[ 125  -74  -16    6    9  164   -7  -69 -124  127  394   99 -120  220
  -35  177   21 -197  -92  -84  160  -51 -244 -159  124  209  317  246
  -65 -341   33 -105   28  -48  184 -116   39]
vaz
[-176 -130 -204  184 -169  290  128 -231 -273  306  561 -125 -365  -54
 -148  185  -17  157   91  -95  191 -159 -263 -114  188  248 -151 -250
  351  198  -96  140  123  473  -23  -90  230]
Rozos
[ 216   31 -412  427   20  627   25  -63 -338  239  459 -209 -451 -211
 -442  -48  167    2 -102  -57  345   39 -108 -213  348  171  -60 -308
  345  400 -175  208  234  406  231   61  -69]
diba
[ 235  401   44  -50  285 -582  -75  137 -273   33  155  283 -241   68
  198  337  243 -211  -99  -52  364 -185 -106  130  -80  318   17   76
  376 -452  492   83 -109 -513  182  177  369]
ral
[  63  147   60  319  135  354   80 -320 -287  111  426  130  -46  114
  -72  249  -86    0   51 -244  364 -171 -277 -401  337  174   36 -103
  169  208 -136  106  120   69  138   32  -51]
pobu
[  40 -222   51 -166 -136 -295  160 -216  131 -178  384 -114 -135   93
 -272  305 -301 -256   56  -30  -36  -81 -118  -72  241   33  115   79
  -26 -268    8   39   73   74 -182    3   81]
Zona
[ 485  348 -182 -167  -37    1 -256 -156  -83   17  -97  -68  694  -56
   44 -170  137 -449 -273  143 -224  173  167  161 -213 -223  -86 -134
 -437  -34  125  -76   51 -395  102 -283  239]
zigav
[  23    9  418  137  235  111   14   36  193    7 -315  -76   79 -138
 -255  363 -350  138 -163    2  379 -562 -478  -82  -20  151   94   35
 -326 -162  108  296  -11 -213  -75   97 -108]
Botu
[ 163 -122   83   41  252 -672 -160  438  263 -159 -275   48 -270 -284
   51   83 -467  200  396  360   79 -899 -261  -49  114 -337  194  112
 -338 -258 -130  158   43 -279 -291  295  189]
Botu
[-239 -203  280  153  -87  406   83 -502   16  -18    2   31  165  181
  -20    4   56  180 -112  -88  213  161 -395 -109  140  -41  146 -117
  342  245  164  134  152  379  -19 -211  128]
nufa
[  -5   39 -157  333  172    0  -95 -260  -15  403  279  290 -223   59
 -180  106 -269 -196   53 -290  195  120  206 -444  521   53  167  -70
  245   -9  126 -179  213  213  -45   45   61]
ral
[-224   65   70  107   55 -317  153    5  319  125   56   95   78   62
  168  -22 -203  -58  148   40 -235 -163  206 -492  -84 -249  -50  124
  -95  128  -15 -241 -184   36 -231  -75  -56]
Movu
[  21  274 -319  213  385  -81   53   56 -374  -52   19  181 -389  446
  -52  133  331 -186  -85 -120  -59   -2  284 -553  318   36  271 -171
   19  244 -697  216   97 -244  152  308 -199]
Rozos
[ 204  -55  -60 -247   34 -183   38  196  114  232   89   57  140  107
  -86  247   48 -233  138  -48 -324  -55  -31  122  359  200 -222  260
 -157 -246   52 -273  108  -83  117 -117 -407]
Rozos
[ 381  354   84   50   89 -319  -34  -73  -92   37  126  -21 -246 -154
 -175   52  417  283  -89  171  116  147  -44 -175 -170   -1 -470  119
  346  136 -269  681  486 -441  124  158 -142]
telis
[ 171  165 -736   73 -175 -106  -72  202 -220 -100   13   -3   78  143
  127 -347  413 -194   36  -17 -425  184  587   23  248  172  -85 -174
  -19  396  -46 -124 -133 -134 -147 -120   61]
Movu
[ 175  118 -335   27  -10  -59   90  196  135    2  -34  -29  127 -180
   10 -196 -123  195   -1  130   24 -192  -98 -111  243  113 -273  -36
 -240  187 -123  -22   35 -235   16   21 -147]
ral
[ 170  241 -182  211  166 -219   44   59 -209 -155  283  -62 -162   70
 -143   25    9  -16   57   58  -11  253  240 -485  -45  -65 -149   69
  205  285 -220   91  148  -47   10   17 -272]
Movu
[-128  -54   47  -48  -16 -122  -79 -301  241 -122 -206  -98  446  250
  122  -65 -281   21    5 -179 -170  174  109 -120 -139 -160   37  -33
 -276    0  -66    8 -149 -111 -196 -269 -149]
zigav
[ 420   78 -562 -290  -63  389   15 -188 -284 -178  -72 -186 -315 -129
 -132 -529   75  317   23  200 -156  239  -19  269   87 -208 -428 -326
  342   -7 -351  189  406  206  241  -18  118]
Rozos
[  76  388 -624  190 -318 -441  113  271  234  -45 -212  141 -379 -165
 -130  331  165   29  -10  -15 -229  -48  588   63  158  159 -224  139
 -251   26 -320 -242 -123 -189 -192  330 -199]
Zona
[-136  -48  167   53   23  103 -108 -146 -160   29 -292  -58  151   31
  -52  -99 -317  -19 -168   27   97  -35  -13  -42 -191  134  203    3
 -271  -41   46  190   84   15  104  -47   -7]
vaz
[ 136  321 -138  213   56 -280    6 -235  -60   42  -81   47  126   77
  -19  160 -227 -100  -77  -47  154  -32  -99 -224 -217  -60   42   52
 -180  -14 -102   66   11 -246  148 -232   75]
vaz
[ 382   42 -261 -378  137   84    4  591  -90 -184   10    3  -90   38
   77  -78  -50 -320  -80   66    3 -193   53  414  153  -61  482  250
 -567 -608 -334 -526 -180 -501  241  301   -1]
telis
[ 186    9  314   40  287  285    4 -206 -661   25  203   -7  -30 -115
 -178  263 -168   10 -216  184  291  -50 -425   45  -93  -68  170   23
 -234 -148 -157  131  284  -46  268  -80  230]
pobu
[  43 -143  213 -531 -332 -406  -84  328  207   -5 -116  -75   71 -270
  -24   51   26  110  553  113 -361 -327   75  780  -47  -59 -131 -114
  106 -364  -95  294   89 -258 -221  249  202]
ral
[ 400  181 -318 -216  145  337  173  200  -39   48  326   77 -202   45
 -114  -22    5  -28 -272  100  -89 -179   -4 -190  234    3   74   20
 -509 -335 -424 -277   65 -576   41  233  -89]
Rozos
[ 279  114   78 -324    1   71 -143   26  119  -43   41  130  271 -174
   31  -31   -4  146   85  283  -24 -102 -161   62  219 -157 -238   51
 -175  -45 -120  129  104 -143  -27   81  -95]
nufa
[  48   46 -340  118   79   86   -5  255 -216  246    4   63 -396 -259
 -160  -99  113  209  134  153  -20 -212  149   67  268 -119  -75 -173
   23  177 -472    7  242  110   99  251    1]
Zona
[  72   71 -425  261 -286  451  238 -439 -288  336  454  -47 -146   89
 -283   28  -29 -125  -93 -213  373  -39 -335    6  -41  318   17 -313
  257  138   48  162   63  376  267 -371  243]
zigav
[-224 -140  285  208   72 -341  -52 -228  -34   -2  181 -167 -162  -96
 -259  281 -512  -87    9   61  327 -406 -380 -208 -204 -365  211 -170
  245  -57   23   93  -97  253 -303 -155  252]
Botu
[ 175  183 -270  142   22   98   34 -117  -26  310  166  256   83   46
  200  -24  -76   55   77   -3  119 -339 -261 -240  139  272  -96   83
 -110   33  207   71  126   33  238 -237  130]
Movu
[  17  221 -282  233  203 -618   31  108  -17   19   70  197 -455   41
  231  106    8  -15  358  -51 -102 -141  350 -299  239  -61  -60  213
  -23   59 -262  -14 -139  151  -72   85    4]
telis
[ 207 -120   54  -85 -239  311  255 -225   14  197  282  -29   26  -25
 -316  217 -143 -341   29 -193   66  -94 -222   -3  -90  272   70  -24
 -164  -97  100  112   60  -87  174 -159   56]
Bofel
[ 106  288  539 -133  183  305 -108   78  488  -13 -238  199  217   -7
  -11 -205  274   23  311   33  177  304  182 -279   26 -278 -130  103
  331  208 -113  324  -58   55  215  255 -696]
lesi
[-168  109  116  273 -144  246 -128  -46    6  217   89  -77  232   -8
  166  233 -214   81  255 -482  272 -272   42  -51  115  818  -65   -3
  116   24  525  165  -42  221  -46  -48   17]
ral
[ 311  -15 -449 -143 -129  120 -124   89 -113  -16  182   29 -148 -210
 -184  -43   64  -12 -150  249 -111  271  137  224  414  100 -178  -94
  -39 -117  187 -185  356   67  -15  238  218]
Rozos
[ 652  568   39   39  141  343 -137  230 -240  -77  254 -188  398 -299
 -232  168  213  121 -121   78  153  371   60  331   -1  320 -354   97
 -260   -4  250  166  421 -270  409   79 -366]
lesi
[ 188  356  208 -181  -88   71 -153  262  145  264 -256 -138  214 -297
   14  126  262   90  342  -54   58 -177  219  541  103  339 -299  183
   -3 -149   -9  307   80 -121  243  261 -192]
pobu
[ 326   92 -570  -50 -181 -282 -175   57 -137  134  263 -125 -193 -167
  -22  188   69   -5 -206  109 -331 -147  -56   99  274  341 -379  -33
  -63   -1  368  -79   89    3  -19  -74 -193]
telis
[  -8   71 -138  290  231  110  144  -83 -470   34  318  278 -248  258
  -27  513   69 -226  -59 -227  200  -50 -158 -302  243  150  432  -81
  -13  -72 -159 -176  -92    1    9  -89  402]
ral
[-210   19 -342  588  141 -493   -2  127  170   73  149  120 -254 -130
  347 -438 -162  445  194  136  250 -588   30 -431  191 -164   36 -123
 -112  393   -3   10  -59  -53 -293   49  342]
Zona
[ 129  163 -212   18 -180  334 -181  -11   33  350  102   42  183 -257
  -50 -168  169  277  -15   33  -27   18   67  402   67   -6 -301  -82
  103 -191  171 -195  306   95   87  -33  255]
pobu
[  63   54 -335 -195  162 -281   -3  410  125   47  139  346   45   46
  185 -189  146   35   49  200 -273 -116  210   41  398  -22  -42   22
 -344 -170 -125 -183  -21 -316   -4  250  -10]
diba
[ 451  242 -288 -124   -1  -83  -42  -91 -243   76    0 -209   48  -99
  -49  -48 -112 -329 -207   52  -75   -1   -1   72  -34   23  -36   68
 -344  -33 -136  -81  -97 -395  269 -203 -190]
vaz
[  49   48 -161  155   67   20  243 -108  -68  237  419  114 -198  264
  -85  248   33 -206  -34 -266  145 -214 -232 -278  182  206  224  -76
  103  -63   17  -53  -86 -114   12 -151  158]
telis
[ -59 -150  150   65 -177  159  231  -97   11   70  315   20 -147  -61
 -141  509 -294  -15  191 -370  -90 -266 -124  103  391  238  -57  113
  -95  -85   -4 -287    5  173  -56  136 -429]
Bofel
[ 166   40 -589  -30  -20   49  114  -47 -123  -27  200  -61 -302  -79
   93 -262  -52  171 -350  214   -7 -378 -213  -41   46  -91  -40 -162
 -239 -170 -280  -54   48 -237   47   23  423]
diba
[  37  -89 -175  -36    3    8   97 -106    2  -92  240   44  -99  225
  -11   -1  -23 -173   58  -30  -19  -73 -108 -272  105  -45  140  -77
   71  106 -181   15   -6    8   95   53   35]
nufa
[  27  -86  -96 -366 -306  181 -273  161  -88   -2 -365 -366  223 -417
  -15  -50   13  -79   60  307 -213   80  148  395 -173 -243  -23 -173
  -20    0   43 -129 -112  285 -189 -145  337]
Bofel
[  -4  268 -315  114  -13 -508  134    2  274  365   66   36 -342 -187
  191 -186  151  274  472 -145   -5 -428  236  -34   70  226 -596  -86
  357  146   26  436   79   -8  105  159  203]
Bofel
[ 206  143 -170   50  -50   -8  175   -9 -354   16  321   -2   73  213
  -48  265 -353 -364 -252  -13   67 -367 -208 -245   61  380  371  178
 -401 -199  126 -318   80 -176  105 -172  -34]
nufa
[ 293  -57 -214 -186  232  192   40  195 -116 -153  -72  111 -225  -61
 -305 -107  -65 -105 -223  206 -121  424  132  -90  230 -282  211  -87
 -313  -20 -373 -208   14 -296  108  239 -340]
ral
[ 145  106 -278   -8  110   66    5  130 -136  137  211  224  -84  146
   17   30  -37 -120  131  -68   39 -198   54 -211  300  296   83   56
 -141 -152 -147   64   16  -16  115   -8  -54]
diba
[ 142  -48  252 -206  226  -18 -204  -18   33   -9 -245 -147  149 -150
  -84  -72 -199   44 -246  146  101  -60  -68  262  173  -21  124  -22
 -280 -348  285  137   74 -351 -111  137  204]
vaz
[ 372  161   69   23  209   80   26 -174 -148  -38   91  102  295 -195
 -128   36 -396 -128 -168  256  157  -28 -152 -412  169  121  -52   12
 -512   32  369  151  290  -85   20 -107  203]
Bofel
[ 127  -88   47 -359  -84  354  -13 -104  -96  -69  306 -139   67   47
 -155  -35  165  -84  127  -28 -144  195  -37   78  327 -125 -127 -174
  364   51 -267   -5   20   52   19   92 -223]
pobu
[ -56 -183  202 -138  -93  -83  139    4  164 -120   33 -154  221   51
 -208  239 -185 -262  -86  -17   31 -122 -186  285  101 -213  274   13
 -374 -208 -248 -196 -124 -257 -161   14   66]
Rozos
[  64  270  -63  193  195  288  106   24 -333  -70 -351 -225   35 -271
 -114  -33 -276  348  -69   44  383  -66  -56  161  215  394   35 -284
 -224  192   91  391  155   30   60   97  230]
ral
[ 139  644 -488  -56 -204  -17  -16    9 -543  194 -102   31  -79  -59
   39  264  316   68 -164   70 -216 -294  198  303  -43  508 -340 -153
   54 -164   65   94   54  102  119  -94  200]
pobu
[ -25 -210  -74  157  -79  375  235 -201   -9  279  258   48 -294  165
 -383  349  -95  -77   75 -278   44  -15 -123 -201  133  108  197  -78
  -31  -21 -335   39   71  126  -10  -36 -122]
zigav
[ 420  295 -286 -356 -514  -99 -203  195 -127   78 -109  -98   47 -273
 -206  343  236 -266  370    3 -375   23  457  657   24  324 -483  128
  129 -308  -11   43   78  237  -64   -5  -94]
zigav
[ 358 -207 -359 -463 -191  196   17   74  -32   31  115   33 -286    3
 -261   69   39 -362  -12   21 -141  217  -39   77   77  126   -4  -35
  188 -180  -88 -144  -68 -189  132   51 -105]
Botu
[ 505  486 -419   87 -134   73 -156  270  -65  135  168  -35   38 -202
 -227   74  441   31  171  113   78  134  256  185  253  432 -298  -35
  -40   92   76  376  262  -60  107   44  -25]
Rozos
[ 453 -190 -627 -232 -301 -560 -262  228  450  -55  101 -172 -181 -226
   50  -98 -616   74  317  296  -60 -263  -53  -94  129  480 -224  220
 -199 -328  761  125  172   13 -109  -51   90]
lesi
[  69    2  -34 -278  -14  -40  -69  359  169   42 -179   79  148 -137
   53 -320  -79   46  373  149 -177 -289   87  301  108 -237  -38  -82
  -22  -94 -190  -99  141    1  170  223 -172]
Zona
[ 307  258  191  -19 -451  566 -147 -428  176  160  -25  -99  458 -216
 -326  138  318  129 -315 -112   83  464   40  167 -386  208 -593  157
  116  -42   84  299  423 -108   63 -245  -46]
lesi
[ 210   30  236  -48   52  440  119 -307 -266  -34  107 -156  139  -64
 -336  215 -403 -278   49 -167  279  -64 -233   60  177  -27  325 -184
 -161  -72  -75  135   70  109   79 -125   67]
Bofel
[ 234  -89  -81  168 -259  562  -18 -202 -195  184  369   63  -80  -70
 -324  176  -78 -116 -115 -102  353  140 -172  -34   24  479  197   60
  -74 -102  280   93  302  168  170 -144  143]
Zona
[ 170  609  117  164  309 -229   85  189 -183  144  -85  500 -232  -90
   32  216  238  162   92  160   94 -290  143 -148  -48  -68 -235  209
  -71  -32 -370  256  131 -234  208  294 -214]
Movu
[ 251  230 -388 -118  -30 -165 -154  208  263  -54  -38  142  151 -169
  397 -168   71   70  142   80   70 -341  -13   80 -138   73 -361   43
  -45 -231  263 -160 -245 -248  -55  -34  596]
Botu
[ 377    9   74 -501   60 -294 -308  518 -166 -159 -362 -269  230 -314
 -174   39   12 -191  224  355 -558  137  309  570   31 -321   52  -42
 -227 -234 -203  -24  301 -251   25  224 -127]
ral
[  56   71  111   47   67   41  179 -206 -127  148  600   31   63  210
 -278  279 -108 -378   -7 -246  218  109  -58 -118  265  186  139  -41
  133  -64  131  -36    8   57   57 -138  -50]
lesi
[-119  326 -240  587  331 -172  152 -336 -105   10  272  223 -218  193
  179  -83  -80  311  134 -433  228 -144  283 -343  261  249 -297 -145
  158  119  137   88  -34   40 -128   35  345]
pobu
[-107   -2 -566    5 -296 -265  162  235  470  214 -136  168 -194   36
  217    9   92  268  261   -9 -203 -476  -66  -31  349  130 -295   53
   28   22 -129 -296 -211   -8 -210  -29  -96]
Rozos
[  72  273 -294    6  234  107   98  120   10  279   60  137  194  -99
  126 -358  -35   82  -13   58  124 -202  123  -74  235  -36  -50  -93
 -416   35 -233  -54   59 -181  210   38  226]
Bofel
[ 415  176  143 -288 -174   16  -64  387  318   16 -101 -131  486 -507
 -181 -149 -337 -186  264  245  118  -44  161  433 -232   97 -369  181
 -360 -231  423  -88  -30  -82   49  -16    4]
lesi
[ 292  702 -822  127   -3 -105 -251  356 -251   99  249  215   68   73
  112   11  717   54  -39   21 -323  167  713   16  160  311 -291 -202
   42  -69  125 -157   34 -223 -112   66  411]
pobu
[ 173  335   52 -666 -398  107   18  199 -156  -24  290  -94  -49 -325
 -122  209  418  125   68  155 -222  212  194  738   95   17 -285 -188
  421 -323 -203   33  -10 -211 -163  333   14]
ral
[ 124  268 -569  170  201 -122  -81  102  148  421  148  318   75   67
  -45 -419  120  -62   45  146 -197  212  480 -471  279 -219  -74  -61
 -245  320 -271 -144  130  -11  123  -77 -151]
nufa
[ 379  345 -305  140   26  387 -252 -233 -451    8  -64 -135  197 -414
 -153 -155   51   62 -418  277   -5  378  228  -89 -176  108 -500 -291
 -106  313  291  137  392    7  148   29  377]
pobu
[ -39 -131 -173  169   66   83   34 -156   -7   84  153   29  185  147
 -143 -115  -63 -128 -124 -107  130   85 -150  -91  144  -69   66  -89
  -18   69  -81  -58   61   62   96 -255   74]
diba
[  86   72  156 -210 -175   25   65  -15  244 -102 -113    2  503   57
  137  244 -350  -64  278 -173  127 -262 -258  104  -66  465 -193  150
 -115 -241  405    7 -113 -120   92  -80    9]
pobu
[  76 -139  434   66   10  331 -164 -102   -1  -30 -376 -153  188 -201
 -169  201 -251   31  103  -89   32  -65  -49  210  128   45    5  149
 -119   -8  128  137  202  203  -49   31 -206]
Movu
